Below are the code and all the weights of a small trained network. Each question names an input and a class and asks about switching units off, where a switched-off unit gives its printed mean instead of its output.

import numpy as np


def w(rows, s, z=0):
    codes = np.array(rows[::2]) - 128.0
    scale = np.full(codes.shape[1], s)
    scale[-1] = z or s
    return codes * scale


def f(y):
    return y / 2 * (1 + np.tanh(0.7978845608 * (y + 0.044715 * y**3)))


def log_softmax(a):
    a = a - a.max(-1, keepdims=True)
    return a - np.log(np.exp(a).sum(-1, keepdims=True))


def net(x, mask):
    res = np.array(x, float).reshape(1, 3) / 4 @ E
    y = f(res @ A[0][:, :-1].T + A[0][:, -1])
    res = res + np.where(mask, y, B[0][:, -1]) @ B[0][:, :-1]
    return log_softmax(res[-1] @ U[:, :-1].T + U[:, -1])


A, B = {}, {}
E = w([
[123,107,249,188,55,164,215,133,139,49],'x0',
[64,159,127,203,196,203,69,71,123,153],'x1',
[206,149,88,173,110,185,121,184,205,25],'x2',
],0.011)
A[0] = w([
[142,120,93,99,167,119,46,143,133,155,243],'neuron 0',
[169,112,91,117,80,185,85,155,168,80,70],'neuron 1',
[79,74,158,109,110,92,151,117,93,181,81],'neuron 2',
[194,97,88,26,51,15,177,164,132,109,7],'neuron 3',
[110,157,115,112,84,163,123,145,120,149,92],'neuron 4',
[115,2,198,180,128,162,147,145,136,110,226],'neuron 5',
[85,131,159,106,98,80,140,74,70,175,87],'neuron 6',
[89,111,180,45,162,110,148,61,104,147,71],'neuron 7',
[162,63,131,126,139,30,168,180,148,135,39],'neuron 8',
[90,112,121,117,113,178,111,208,183,114,106],'neuron 9',
[67,117,153,200,69,145,196,123,122,108,224],'neuron 10',
[93,202,145,205,155,161,65,89,135,143,82],'neuron 11',
[150,139,79,108,156,78,88,149,141,179,204],'neuron 12',
[121,63,218,152,75,139,125,119,104,142,213],'neuron 13',
[170,183,93,110,165,105,121,135,164,183,190],'neuron 14',
[135,113,237,155,156,100,145,121,173,90,184],'neuron 15',
],0.0091,0.0014)
B[0] = w([
[110,147,122,99,76,56,20,141,112,172,200],'neuron 0',
[188,72,72,200,152,114,189,211,125,18,189],'neuron 1',
[190,34,42,181,165,176,156,166,143,48,195],'neuron 2',
[52,148,176,101,238,101,143,52,81,92,246],'neuron 3',
[117,109,121,131,136,98,89,137,113,113,127],'neuron 4',
[163,132,177,58,119,93,98,140,140,183,193],'neuron 5',
[189,108,108,188,141,169,117,177,134,88,206],'neuron 6',
[171,93,98,189,148,171,120,158,155,66,198],'neuron 7',
[83,176,154,112,149,105,205,72,102,96,182],'neuron 8',
[102,136,94,155,105,135,99,142,138,95,157],'neuron 9',
[143,118,125,90,125,92,77,83,169,216,198],'neuron 10',
[30,198,254,180,224,62,173,96,76,79,190],'neuron 11',
[118,147,121,58,82,91,97,203,193,161,204],'neuron 12',
[142,158,121,108,76,126,86,167,153,157,186],'neuron 13',
[197,110,95,81,81,105,63,162,212,123,183],'neuron 14',
[143,129,188,111,43,137,26,129,181,134,184],'neuron 15',
],0.0077,0.014)
U = w([
[184,167,158,32,2,55,103,178,201,247,253],'0',
[1,220,217,124,241,78,217,23,76,71,50],'1',
[247,64,41,248,133,218,192,240,171,19,63],'2',
],0.0071,0.0015)

Each question gives the input, the list of numbers given to net, and the class t.
The units are the neurons (one row each of A and B). Each row of codes is followed by its name. A weight is (code - 128) times the scale printed after its matrix; where a second scale follows, it is the last column's (A, B and U).
mask holds one flag per neuron, in row order. A switched-off neuron (its flag False) gives its mean, the last column of its row in B, instead of its output. The means were averaged over made-up inputs and are rounded, as every weight is.
A unit's drop is (log p(t) with every unit on - log p(t) with that unit switched off) / (log p(t) with every unit on - log p(t) with every unit switched off).
unit that matters most: the unit with the biggest drop
top k neurons: the k neurons with the biggest drops, biggest first
drop when u is switched off: that unit's drop, to one decimal
input [-1,-6,-3], class 1: unit that matters most	neuron 3
input [-1,-4,-5], class 2: top 3 neurons	(neuron 2; neuron 11; neuron 6)
input [1,-4,4], class 1: top 2 neurons	(neuron 3; neuron 2)
input [7,-8,-6], class 1: top 3 neurons	(neuron 3; neuron 8; neuron 12)
input [5,-7,-1], class 1: top 2 neurons	(neuron 3; neuron 8)
input [-1,-3,-3], class 1: top 2 neurons	(neuron 1; neuron 3)
input [-1,1,-2], class 2: top 3 neurons	(neuron 3; neuron 10; neuron 5)
input [-4,-1,-5], class 2: top 3 neurons	(neuron 2; neuron 7; neuron 6)
input [-1,-6,-8], class 2: top 2 neurons	(neuron 2; neuron 6)
input [2,-3,-4], class 2: top 2 neurons	(neuron 11; neuron 2)
input [-6,6,-5], class 0: drop when neuron 3 is switched off	1.7
input [2,7,6], class 1: drop when neuron 11 is switched off	1.2
input [-3,-5,2], class 1: drop when neuron 3 is switched off	0.4
input [-1,-2,-3], class 2: unit that matters most	neuron 11
